After every row comes roughly how far along a hidden order it lies, from 0 to 10.
[  3   0   1 -48   2  32  -9   4   1  11 -29   3 -30   5 -23  11 -14   0
   4  12  13   9  10 -13  12 -31   7   7   2  12   7 -48  20  16   4   6
   1  29   9  10   4 -15  -2  38   0 -23  -7 -10  -7 -51  26  -1  -6 -19
  14   4   2 -20  18 -14  -1  17  -9  17  20 -17  35  25   7   2 -15  -7
   1   7   8]
4
[ -2  15   8  -8 -18  27  -8 -10  -3  -1 -21   0 -31  -3   2   9 -14   0
  -3  17   7   3  15 -38  16   3   4  44  10   4   9 -33   7  28 -10   5
  -2  13  17  14  11 -15   5  24  -5 -14 -10 -21 -19 -24  27  -4  -8   2
  14  15  -2 -17  -4 -27  -7  21  11   7  18 -13  28   5   8  11   7  -9
  11  11   4]
9
[  0 -20   0  24   3  -1   5   9   5  -1   9  19  36  -1  11   5 -12   3
  11 -18 -11  -8   1  34 -19   7  -7  -9 -21 -13   0  13  -2 -22   8  -7
   1  -7 -12   6 -10   4   1 -32   1  12   0   1   8  29  -1   1   9 -10
 -15 -11 -10  16  -3  27   6 -17 -17   1  -2  18  22   5   8  11   6   2
  -8   2   0]
10
[  7  21 -15  -2  -1  25   8 -15   1   7  -4   8  11   2  -7   8 -36   3
   1  12   3 -11  10  -4   7  -4   4   4  -6   5  21  -9   4   2   6   3
  -6   9  -6 -10   3  -9   0   8   1  -1  -7  31  -6 -16  42  -4  -2   9
  14 -11   2  -8  16 -11  -7 -44   4   0  10  -6  33  -2   5  16 -18   1
   2   8   3]
7
[  0  -2   0 -57  24  24  -1  11  -2  16 -10   7 -44   1  -9   2   6   0
  -9  15  15   9  -5 -23  19 -29   3   0  16   4  13 -47  13   3  -1  17
   8  20   7  -6  14 -18   9  31  -3 -13   4  25  -2 -50 -18  -2 -10  -6
  20 -17  25 -17  18  -4   2  32   3   5  13  -9   6  20   7  -2  -1   1
   5  -1  -7]
2
[  4   5   7 -63  11  19  -1   8   3   3 -22  -6 -44  -3 -31   5  13   5
  -8  12   8   8   6 -20  32 -26   2   8  11   9  10 -55   5  17 -14  10
   1  19  16   6  19 -19   1  17  -4 -18  -5 -45 -16 -52   7   4 -12  -6
  14  -1  16 -19  10 -12   0  27  14  -2  14 -21  18  37   2   0   3  -1
   0   3  -2]
3
[  2  -5   0   4  -7  21   6   1   2   3 -14   6  -3  -8  -8   5 -34   6
  15  11  -5  -7   9   1   2  -6   2   1  -4  -4   3  -8   0  -7   1  -1
  -2  20   1  12   1  -6  -3  12   2 -12  -7 -14  -5  -8  18  -5   1  -7
   1   4  -4  -6   9  -2   0   7  -4   6  13  -3  22  18  -1  10  -6  -6
  -3   8   9]
8
[  3 -42  16 -47  21   4 -17  23   9  13  -7  12 -22   1  -1  -6  23   0
   5 -13   0  13 -10   7   5 -23 -11   0   2   7  -3 -55   9  -8  -1   4
   8   8   2   0  -4  -6  11 -17  -5  -6  24  -6  13 -24 -27  15   1 -33
  -5 -12  28  13  -1  15  18  37   1  11   5   6   1  18  17 -13   4   3
   0  -5 -11]
6
[ 11 -36  17 -36  32  15  -4  18   4   6 -23  12 -22  -2 -25   6 -16  11
  13 -24   8  14   6   9  15 -38   3 -15  -7   0  -3 -63  18  -5  -8   0
   3  16   9  23   1 -11  -2  19   8 -23  -1 -16   3 -37  19  10 -11 -38
  13  -9   0  -4  19  14  13   7  -7  12  23  -7  20  29   1  -1 -21  -7
  -5   5   4]
2
[ 12   4 -19 -30  29  33   6  -1  -3  12 -15  20 -40   4 -12   8 -28   3
 -15  21  20   0   3 -17  22 -24  13 -10   7   8  34 -41  30  -5   6  20
   3  25  -2 -29  13 -20   8  16   3  -2  -3  63  -3 -47  33   0 -14  -9
  27 -22  21 -23  26  -7  -4 -31   5   0  16 -12  31  -6  18  12 -39   6
  12   7 -10]
0
[  5 -20  -9   9  29  19 -11  -2  10   3  20  19  16   7  24  -4 -28  -3
  -1  -6   1   5 -16   8  -4  -5  -5 -10   3 -13  23  -9  19 -29   8  -5
   2   0 -13 -21  -5   4  19 -35  -5  13  35  63  13   3  -9   7   4  -1
   5 -34  16  14   2  12   4 -21  21   4  -7  26 -14 -20  10   5 -21  11
  14  -1 -14]
7
